Here is a tiny trained network, its code and every weight. The questions are about switching its units off for an input and a target symbol, where a switched-off unit gives its printed mean instead of its output.

import numpy as np


def w(rows, s, z=0):
    codes = np.array(rows[::2]) - 128.0
    scale = np.full(codes.shape[1], s)
    scale[-1] = z or s
    return codes * scale


def norm(h):
    return h / np.sqrt((h * h).mean(-1, keepdims=True) + 1e-5)


def f(y):
    return np.maximum(y, 0)


def softmax(a):
    e = np.exp(a - a.max(-1, keepdims=True))
    return e / e.sum(-1, keepdims=True)


def log_softmax(a):
    a = a - a.max(-1, keepdims=True)
    return a - np.log(np.exp(a).sum(-1, keepdims=True))


def net(x, mask):
    ids = ['ζημξτφψ'.index(c) for c in x.split()]
    T = len(ids)
    res = E[ids] + P[:T]
    r = norm(res)
    for j in range(2):
        rows = slice(4 * j, 4 * j + 4)
        q, k, v = (r @ M[0][rows].T for M in (Q, K, V))
        z = softmax(np.where(np.tri(T) > 0, q @ k.T / 4**0.5, -1e9)) @ v
        o = O[0][rows]
        res = res + np.where(mask[j], z, o[:, -1]) @ o[:, :-1]
    y = f(norm(res) @ A[0][:, :-1].T + A[0][:, -1])
    res = res + np.where(mask[2:18], y, B[0][:, -1]) @ B[0][:, :-1]
    return log_softmax(norm(res)[-1] @ U[:, :-1].T + U[:, -1])


Q, K, V, O, A, B = {}, {}, {}, {}, {}, {}
E = w([
[23,102,204,146],'ζ',
[143,79,136,88],'η',
[130,19,169,127],'μ',
[202,123,112,134],'ξ',
[118,142,148,1],'τ',
[127,204,47,190],'φ',
[58,98,32,167],'ψ',
],0.0095)
P = w([
[180,2,120,148],'0',
[155,51,140,152],'1',
[142,81,121,102],'2',
[152,95,127,133],'3',
[143,110,127,122],'4',
[135,124,120,116],'5',
[123,132,130,115],'6',
[129,137,130,114],'7',
[127,147,127,112],'8',
[127,155,125,104],'9',
[122,155,130,108],'10',
[130,159,123,98],'11',
[137,150,130,105],'12',
],0.0083)
Q[0] = w([
[193,107,117,54],'h0',
[94,216,90,124],'h0',
[131,123,152,171],'h0',
[173,142,180,145],'h0',
[58,210,126,255],'h1',
[165,150,57,169],'h1',
[90,127,106,91],'h1',
[68,157,76,162],'h1',
],0.012)
K[0] = w([
[86,212,92,171],'h0',
[136,78,149,109],'h0',
[149,137,132,88],'h0',
[121,89,165,117],'h0',
[111,9,121,135],'h1',
[60,91,113,150],'h1',
[198,122,154,173],'h1',
[105,64,105,182],'h1',
],0.011)
V[0] = w([
[117,70,187,77],'h0',
[177,117,254,145],'h0',
[134,103,132,167],'h0',
[63,85,119,158],'h0',
[168,110,85,108],'h1',
[175,146,144,157],'h1',
[114,193,156,61],'h1',
[224,122,109,130],'h1',
],0.0081)
O[0] = w([
[53,216,179,44,140],'h0',
[184,147,240,118,91],'h0',
[90,101,128,15,159],'h0',
[86,188,150,193,125],'h0',
[203,131,89,168,226],'h1',
[255,149,191,218,137],'h1',
[137,66,130,50,89],'h1',
[150,131,143,159,254],'h1',
],0.0058,0.0042)
A[0] = w([
[87,150,124,107,147],'n0',
[144,110,163,113,77],'n1',
[87,225,201,83,196],'n2',
[136,68,105,109,87],'n3',
[125,86,124,91,116],'n4',
[215,112,96,109,139],'n5',
[158,60,131,78,131],'n6',
[118,80,161,124,117],'n7',
[164,137,123,107,144],'n8',
[64,108,142,126,108],'n9',
[115,205,173,160,178],'n10',
[95,171,71,53,136],'n11',
[160,105,164,172,131],'n12',
[86,103,127,172,114],'n13',
[89,50,1,175,254],'n14',
[143,137,110,91,96],'n15',
],0.0096,0.0037)
B[0] = w([
[174,144,84,161,150],'n0',
[146,155,108,145,143],'n1',
[144,41,127,137,193],'n2',
[127,98,56,148,166],'n3',
[123,118,62,82,161],'n4',
[133,88,213,130,238],'n5',
[191,116,75,127,206],'n6',
[90,254,78,100,147],'n7',
[125,111,206,50,174],'n8',
[90,121,166,149,142],'n9',
[114,39,89,158,164],'n10',
[171,138,120,154,182],'n11',
[105,196,144,117,168],'n12',
[60,156,133,104,142],'n13',
[130,228,150,86,255],'n14',
[96,104,93,103,152],'n15',
],0.0061,0.0076)
U = w([
[50,77,177,118,220],'ζ',
[137,92,138,91,6],'η',
[98,139,199,61,37],'μ',
[219,84,199,146,168],'ξ',
[100,59,93,2,127],'τ',
[177,103,19,215,75],'φ',
[61,222,95,102,210],'ψ',
],0.0086,0.0026)

Each question gives the input, a string of symbols that net reads in full, and the target symbol t.
The units are the heads (4 rows each of Q, K, V and O) and the neurons (one row each of A and B). Each row of codes is followed by its name. A weight is (code - 128) times the scale printed after its matrix; where a second scale follows, it is the last column's (O, A, B and U).
mask holds one flag per unit, heads first, then neurons. A switched-off unit (its flag False) gives its mean, the last column of its rows in O or B, instead of its output. The means were averaged over made-up inputs and are rounded, as every weight is.
A unit's drop is (log p(t) with every unit on - log p(t) with that unit switched off) / (log p(t) with every unit on - log p(t) with every unit switched off).
The circuit of an input: a set's keep is (log p(t) with only the set's units on - log p(t) with every unit switched off) / (log p(t) with every unit on - log p(t) with every unit switched off). Starting from the 12 units with the biggest drops (on a tie, the unit counted first), units are removed one at a time, each time the one whose removal leaves the highest keep (on an exact tie, the one counted first), for as long as the keep stays at least 0.8.
units of the circuit, in order: the units of the circuit, biggest drop first
unit that matters most: the unit with the biggest drop
top k neurons: the k neurons with the biggest drops, biggest first
which heads matter: for each layer, one digit per head in row order, 1 if its drop is at least 0.15 and else 0, layers parted by /
drop when u is switched off: that unit's drop, to one decimal
input ξ τ ξ τ τ ξ, target τ: which heads matter => 01
input ξ ξ ψ φ, target ψ: which heads matter => 01
input μ μ η η ψ ξ ξ ξ μ ξ ξ η, target ξ: unit that matters most => h1
input ξ ξ η μ ψ ξ τ ξ ξ μ ξ ξ τ, target ξ: units of the circuit, in order => (h1, n14)
input τ τ τ ξ τ φ ξ ξ τ ζ φ ξ μ, target φ: which heads matter => 10
input φ τ ψ ζ ξ ζ ξ τ μ ζ μ ψ μ, target ψ: top 2 neurons => (n7, n14)
input ξ τ μ μ, target τ: units of the circuit, in order => (h1, n7)
input τ ξ ξ ξ ψ ψ τ ξ, target ψ: top 3 neurons => (n14, n2, n10)
input μ φ μ, target φ: units of the circuit, in order => (h0, h1, n8)
input ξ ψ ζ ξ ξ ξ φ φ η, target φ: top 2 neurons => (n3, n8)
input ψ ξ ψ τ μ ξ ξ ψ ξ, target ψ: top 3 neurons => (n14, n2, n6)
input ξ ξ τ ζ ψ τ ψ τ η, target ψ: drop when n14 is switched off => 0.4
input ψ ξ ψ ξ η, target ψ: drop when h0 is switched off => 1.0
input τ ξ τ ξ ξ ξ μ φ ξ η, target φ: top neuron => (n3)
input τ τ τ ξ ξ ξ ξ η ξ η τ, target ξ: drop when h1 is switched off => 0.4
input ψ ξ μ, target ψ: drop when n12 is switched off => 0.2
